Below are the code and all the weights of a small trained network. Each question names an input and a class and asks about switching units off, where a switched-off unit gives its printed mean instead of its output.

import numpy as np


def w(rows, s, z=0):
    codes = np.array(rows[::2]) - 128.0
    scale = np.full(codes.shape[1], s)
    scale[-1] = z or s
    return codes * scale


def f(y):
    return y / 2 * (1 + np.tanh(0.7978845608 * (y + 0.044715 * y**3)))


def log_softmax(a):
    a = a - a.max(-1, keepdims=True)
    return a - np.log(np.exp(a).sum(-1, keepdims=True))


def net(x, mask):
    res = np.array(x, float).reshape(1, 8) / 4 @ E
    y = f(res @ A[0][:, :-1].T + A[0][:, -1])
    res = res + np.where(mask, y, B[0][:, -1]) @ B[0][:, :-1]
    return log_softmax(res[-1] @ U[:, :-1].T + U[:, -1])


A, B = {}, {}
E = w([
[54,216,108],'x0',
[194,63,85],'x1',
[18,73,252],'x2',
[41,63,19],'x3',
[201,97,145],'x4',
[208,51,91],'x5',
[134,165,50],'x6',
[178,165,115],'x7',
],0.0034)
A[0] = w([
[133,131,112,220],'n1',
[135,126,124,240],'n2',
[134,103,112,226],'n3',
[191,135,139,141],'n4',
[132,129,121,194],'n5',
[146,107,117,180],'n6',
[120,123,131,122],'n7',
[139,120,115,242],'n8',
[124,137,127,158],'n9',
[129,140,111,210],'n10',
[130,122,130,98],'n11',
[146,150,98,146],'n12',
[143,2,87,171],'n13',
[125,122,134,44],'n14',
[127,125,131,23],'n15',
[134,116,124,123],'n16',
[173,132,228,252],'n17',
[117,137,138,96],'n18',
[27,124,143,97],'n19',
[157,165,102,89],'n20',
[142,126,115,211],'n21',
[122,135,135,92],'n22',
[69,133,136,103],'n23',
[136,125,106,234],'n24',
[134,127,109,226],'n25',
[128,126,129,12],'n26',
[133,156,81,214],'n27',
[140,127,115,220],'n28',
[123,136,130,125],'n29',
[119,137,139,122],'n30',
[144,106,119,157],'n31',
[131,117,125,92],'n32',
[124,135,140,181],'n33',
[140,138,170,235],'n34',
[135,127,122,127],'n35',
[120,131,139,110],'n36',
[127,135,124,99],'n37',
[149,137,105,186],'n38',
[150,121,127,174],'n39',
[137,125,119,184],'n40',
[133,132,126,64],'n41',
[137,121,118,227],'n42',
[106,142,136,160],'n43',
[109,167,49,142],'n44',
[99,133,131,123],'n45',
[125,142,100,148],'n46',
[111,148,146,179],'n47',
[136,116,122,152],'n48',
],0.016,0.0026)
B[0] = w([
[102,131,148,161],'n1',
[103,113,148,165],'n2',
[84,105,129,167],'n3',
[104,68,70,182],'n4',
[113,127,137,149],'n5',
[94,106,114,155],'n6',
[134,121,123,128],'n7',
[89,111,143,169],'n8',
[129,131,142,139],'n9',
[107,140,157,159],'n10',
[129,127,119,121],'n11',
[96,174,125,155],'n12',
[10,79,58,241],'n13',
[141,136,113,110],'n14',
[140,134,114,106],'n15',
[118,125,116,128],'n16',
[116,20,254,255],'n17',
[151,132,130,127],'n18',
[217,26,71,232],'n19',
[98,194,87,152],'n20',
[92,124,135,159],'n21',
[143,133,128,122],'n22',
[180,75,101,176],'n23',
[92,125,151,169],'n24',
[98,127,148,164],'n25',
[141,137,110,104],'n26',
[84,180,176,186],'n27',
[93,123,140,162],'n28',
[135,132,135,130],'n29',
[145,130,136,133],'n30',
[102,110,110,146],'n31',
[124,129,113,120],'n32',
[132,121,147,148],'n33',
[125,92,185,184],'n34',
[119,131,122,129],'n35',
[145,131,129,128],'n36',
[134,139,127,122],'n37',
[86,146,120,161],'n38',
[106,103,119,150],'n39',
[107,126,131,147],'n40',
[131,137,115,114],'n41',
[98,115,139,162],'n42',
[154,114,143,153],'n43',
[137,187,219,199],'n44',
[155,104,123,144],'n45',
[121,152,155,145],'n46',
[151,121,160,163],'n47',
[111,121,119,137],'n48',
],0.039,0.0049)
U = w([
[171,102,160,143],'0',
[171,224,3,2],'1',
[66,125,128,188],'2',
[129,217,148,129],'3',
[143,98,61,116],'4',
],0.0054,0.0021)

Each question gives the input, the list of numbers given to net, and the class t.
The units are the neurons (one row each of A and B). Each row of codes is followed by its name. A weight is (code - 128) times the scale printed after its matrix; where a second scale follows, it is the last column's (A, B and U).
mask holds one flag per neuron, in row order. A switched-off neuron (its flag False) gives its mean, the last column of its row in B, instead of its output. The means were averaged over made-up inputs and are rounded, as every weight is.
A unit's drop is (log p(t) with every unit on - log p(t) with that unit switched off) / (log p(t) with every unit on - log p(t) with every unit switched off).
The circuit of an input: a set's keep is (log p(t) with only the set's units on - log p(t) with every unit switched off) / (log p(t) with every unit on - log p(t) with every unit switched off). Starting from the 12 units with the biggest drops (on a tie, the unit counted first), units are removed one at a time, each time the one whose removal leaves the highest keep (on an exact tie, the one counted first), for as long as the keep stays at least 0.8.
units of the circuit, in order: the units of the circuit, biggest drop first
unit that matters most: the unit with the biggest drop
top k neurons: the k neurons with the biggest drops, biggest first
drop of u: that unit's drop, to one decimal
input [6,5,-6,-3,-1,5,7,5], class 3: unit that matters most => n44
input [4,4,-8,6,0,-2,1,-5], class 3: units of the circuit, in order => [n44; n17]
input [5,1,8,7,6,-1,-3,8], class 4: units of the circuit, in order => [n17; n19]
input [7,-7,7,5,0,-7,-8,2], class 4: top 2 neurons => [n19; n44]
input [-7,-8,2,6,-4,-1,2,-5], class 4: units of the circuit, in order => [n17; n19]
input [-7,-2,3,-2,-2,-1,-4,1], class 0: units of the circuit, in order => [n17; n13]
input [6,8,3,-8,-1,-6,-5,7], class 0: top 2 neurons => [n17; n13]
input [6,6,7,8,-4,-3,3,5], class 4: top 3 neurons => [n17; n19; n34]
input [1,-5,-2,-1,-7,6,1,0], class 3: top 2 neurons => [n13; n17]
input [-8,-6,5,4,-8,-7,5,4], class 4: top 2 neurons => [n17; n19]
input [4,-7,4,8,0,-8,4,-7], class 4: top 4 neurons => [n19; n17; n23; n34]
input [5,-6,6,0,7,0,8,-7], class 0: top 2 neurons => [n13; n4]
input [-3,1,-1,-5,2,-6,-3,2], class 0: top 2 neurons => [n13; n17]
input [6,1,-3,-5,-6,5,0,6], class 3: unit that matters most => n13
input [0,-3,2,4,2,-6,-1,-3], class 4: top 3 neurons => [n17; n19; n44]
input [-1,-4,-8,-6,-4,1,0,-5], class 3: top 2 neurons => [n13; n19]
input [-7,-1,8,-6,0,-1,2,4], class 0: drop of n17 => 0.1
input [8,5,-6,4,-3,4,6,6], class 3: drop of n44 => 0.2
input [5,-2,5,0,4,-8,1,2], class 0: drop of n13 => 0.1
input [7,-2,5,6,0,7,7,6], class 3: drop of n17 => 0.3
input [1,3,-1,-3,6,-6,-2,-6], class 0: units of the circuit, in order => [n13]
